Below are the code and all the weights of a small trained network. Each question names an input and a target symbol and asks about switching units off, where a switched-off unit gives its printed mean instead of its output.

import numpy as np


def w(rows, s, z=0):
    codes = np.array(rows[::2]) - 128.0
    scale = np.full(codes.shape[1], s)
    scale[-1] = z or s
    return codes * scale


def f(y):
    return y / 2 * (1 + np.tanh(0.7978845608 * (y + 0.044715 * y**3)))


def softmax(a):
    e = np.exp(a - a.max(-1, keepdims=True))
    return e / e.sum(-1, keepdims=True)


def log_softmax(a):
    a = a - a.max(-1, keepdims=True)
    return a - np.log(np.exp(a).sum(-1, keepdims=True))


def net(x, mask):
    ids = ['Φβγδηλμξπω'.index(c) for c in x.split()]
    T = len(ids)
    res = E[ids] + P[:T]
    r = res
    for j in range(2):
        rows = slice(3 * j, 3 * j + 3)
        q, k, v = (r @ M[0][rows].T for M in (Q, K, V))
        z = softmax(np.where(np.tri(T) > 0, q @ k.T / 3**0.5, -1e9)) @ v
        o = O[0][rows]
        res = res + np.where(mask[j], z, o[:, -1]) @ o[:, :-1]
    y = f(res @ A[0][:, :-1].T + A[0][:, -1])
    res = res + np.where(mask[2:10], y, B[0][:, -1]) @ B[0][:, :-1]
    return log_softmax(res[-1] @ U[:, :-1].T + U[:, -1])


Q, K, V, O, A, B = {}, {}, {}, {}, {}, {}
E = w([
[71,186,105,105,114],'Φ',
[116,142,151,110,147],'β',
[177,123,130,143,133],'γ',
[102,222,101,166,117],'δ',
[113,205,72,122,184],'η',
[87,226,97,181,82],'λ',
[89,210,193,165,158],'μ',
[142,148,3,111,62],'ξ',
[117,121,168,167,6],'π',
[190,42,157,42,167],'ω',
],0.0049)
P = w([
[53,195,141,4,77],'0',
[39,85,121,93,131],'1',
[167,176,141,108,122],'2',
[126,193,173,11,85],'3',
[44,63,105,152,160],'4',
[195,155,137,182,126],'5',
[184,213,166,33,83],'6',
[40,48,97,193,162],'7',
[213,149,133,224,138],'8',
[215,234,183,59,77],'9',
[57,34,77,228,177],'10',
[227,130,129,223,145],'11',
[246,226,183,73,84],'12',
[92,34,91,253,180],'13',
],0.0044)
Q[0] = w([
[208,102,175,79,147],'h0',
[89,137,146,89,176],'h0',
[112,26,96,224,204],'h0',
[90,31,89,231,184],'h1',
[255,132,144,180,144],'h1',
[135,121,141,182,92],'h1',
],0.026)
K[0] = w([
[112,237,98,168,76],'h0',
[75,101,123,76,50],'h0',
[24,60,79,233,157],'h0',
[73,37,90,234,174],'h1',
[254,169,122,220,128],'h1',
[169,105,113,128,170],'h1',
],0.021)
V[0] = w([
[211,176,128,212,129],'h0',
[88,193,123,167,91],'h0',
[104,107,129,105,123],'h0',
[88,173,73,155,35],'h1',
[142,43,173,140,38],'h1',
[183,80,8,83,115],'h1',
],0.019)
O[0] = w([
[146,43,92,222,141,4],'h0',
[55,61,100,99,106,127],'h0',
[123,152,136,89,126,164],'h0',
[45,104,65,114,22,133],'h1',
[187,112,196,133,5,167],'h1',
[215,151,5,61,106,165],'h1',
],0.013,0.0039)
A[0] = w([
[156,115,84,115,171,179],'n0',
[110,138,99,107,189,193],'n1',
[127,97,201,120,149,254],'n2',
[169,136,112,189,136,172],'n3',
[149,74,155,101,191,44],'n4',
[76,167,105,173,113,34],'n5',
[137,7,144,61,150,70],'n6',
[203,67,133,114,92,153],'n7',
],0.013,0.0033)
B[0] = w([
[147,94,104,95,181,191],'n0',
[104,118,86,114,238,193],'n1',
[88,91,234,120,133,241],'n2',
[85,192,165,79,144,149],'n3',
[168,91,130,184,196,162],'n4',
[148,210,94,250,100,156],'n5',
[215,244,142,175,140,178],'n6',
[211,75,128,103,92,253],'n7',
],0.015,0.005)
U = w([
[67,188,124,93,123,249],'Φ',
[81,48,137,101,140,252],'β',
[170,3,128,164,140,202],'γ',
[132,170,109,202,144,13],'δ',
[98,76,75,160,192,49],'η',
[158,233,118,220,123,9],'λ',
[72,91,181,204,174,54],'μ',
[149,108,18,89,90,73],'ξ',
[129,104,171,149,16,98],'π',
[198,174,182,81,164,116],'ω',
],0.0043,0.0044)

Each question gives the input, a string of symbols that net reads in full, and the target symbol t.
The units are the heads (3 rows each of Q, K, V and O) and the neurons (one row each of A and B). Each row of codes is followed by its name. A weight is (code - 128) times the scale printed after its matrix; where a second scale follows, it is the last column's (O, A, B and U).
mask holds one flag per unit, heads first, then neurons. A switched-off unit (its flag False) gives its mean, the last column of its rows in O or B, instead of its output. The means were averaged over made-up inputs and are rounded, as every weight is.
A unit's drop is (log p(t) with every unit on - log p(t) with that unit switched off) / (log p(t) with every unit on - log p(t) with every unit switched off).
The circuit of an input: a set's keep is (log p(t) with only the set's units on - log p(t) with every unit switched off) / (log p(t) with every unit on - log p(t) with every unit switched off). Starting from all 10 units, units are removed one at a time, each time the one whose removal leaves the highest keep (on an exact tie, the one counted first), for as long as the keep stays at least 0.8.
units of the circuit, in order: the units of the circuit, biggest drop first
which heads matter: for each layer, one digit per head in row order, 1 if its drop is at least 0.15 and else 0, layers parted by /
drop when u is switched off: that unit's drop, to one decimal
input β μ μ β Φ π μ ω μ μ ω ξ ω, target μ: which heads matter -> 01
input δ ω μ μ ξ ξ ω η π μ ξ ω ξ η, target η: units of the circuit, in order -> [h1 n1 n0]
input ω ω ω, target ω: which heads matter -> 11
input ω ω π ω δ ω π μ π μ π η μ, target μ: which heads matter -> 01
input π π ξ, target π: units of the circuit, in order -> [h1 n1]
input Φ ω μ ω ω, target ω: which heads matter -> 01
input ω π β μ ξ ω ω ω ω ω ω ω β ξ, target ω: which heads matter -> 11
input η ω ξ β ω ω π ω π ω ω μ ω π, target ω: which heads matter -> 11
input Φ ω ω ω, target Φ: units of the circuit, in order -> [h0 n7 h1]
input π ω ω β ω μ μ π ω ω π μ ξ ω, target π: units of the circuit, in order -> [h1 n1 n0]
input ω ω ξ λ ω π ω ω ω ω ω η ω Φ, target ω: units of the circuit, in order -> [h1 h0]
input ω μ ξ π λ ξ λ ω ω λ η, target η: drop when n1 is switched off -> 0.5
input λ β ω λ, target λ: drop when n5 is switched off -> 0.8
input ω π η ω β η ξ ω μ ω ω ω ω ξ, target ω: drop when h1 is switched off -> 0.7
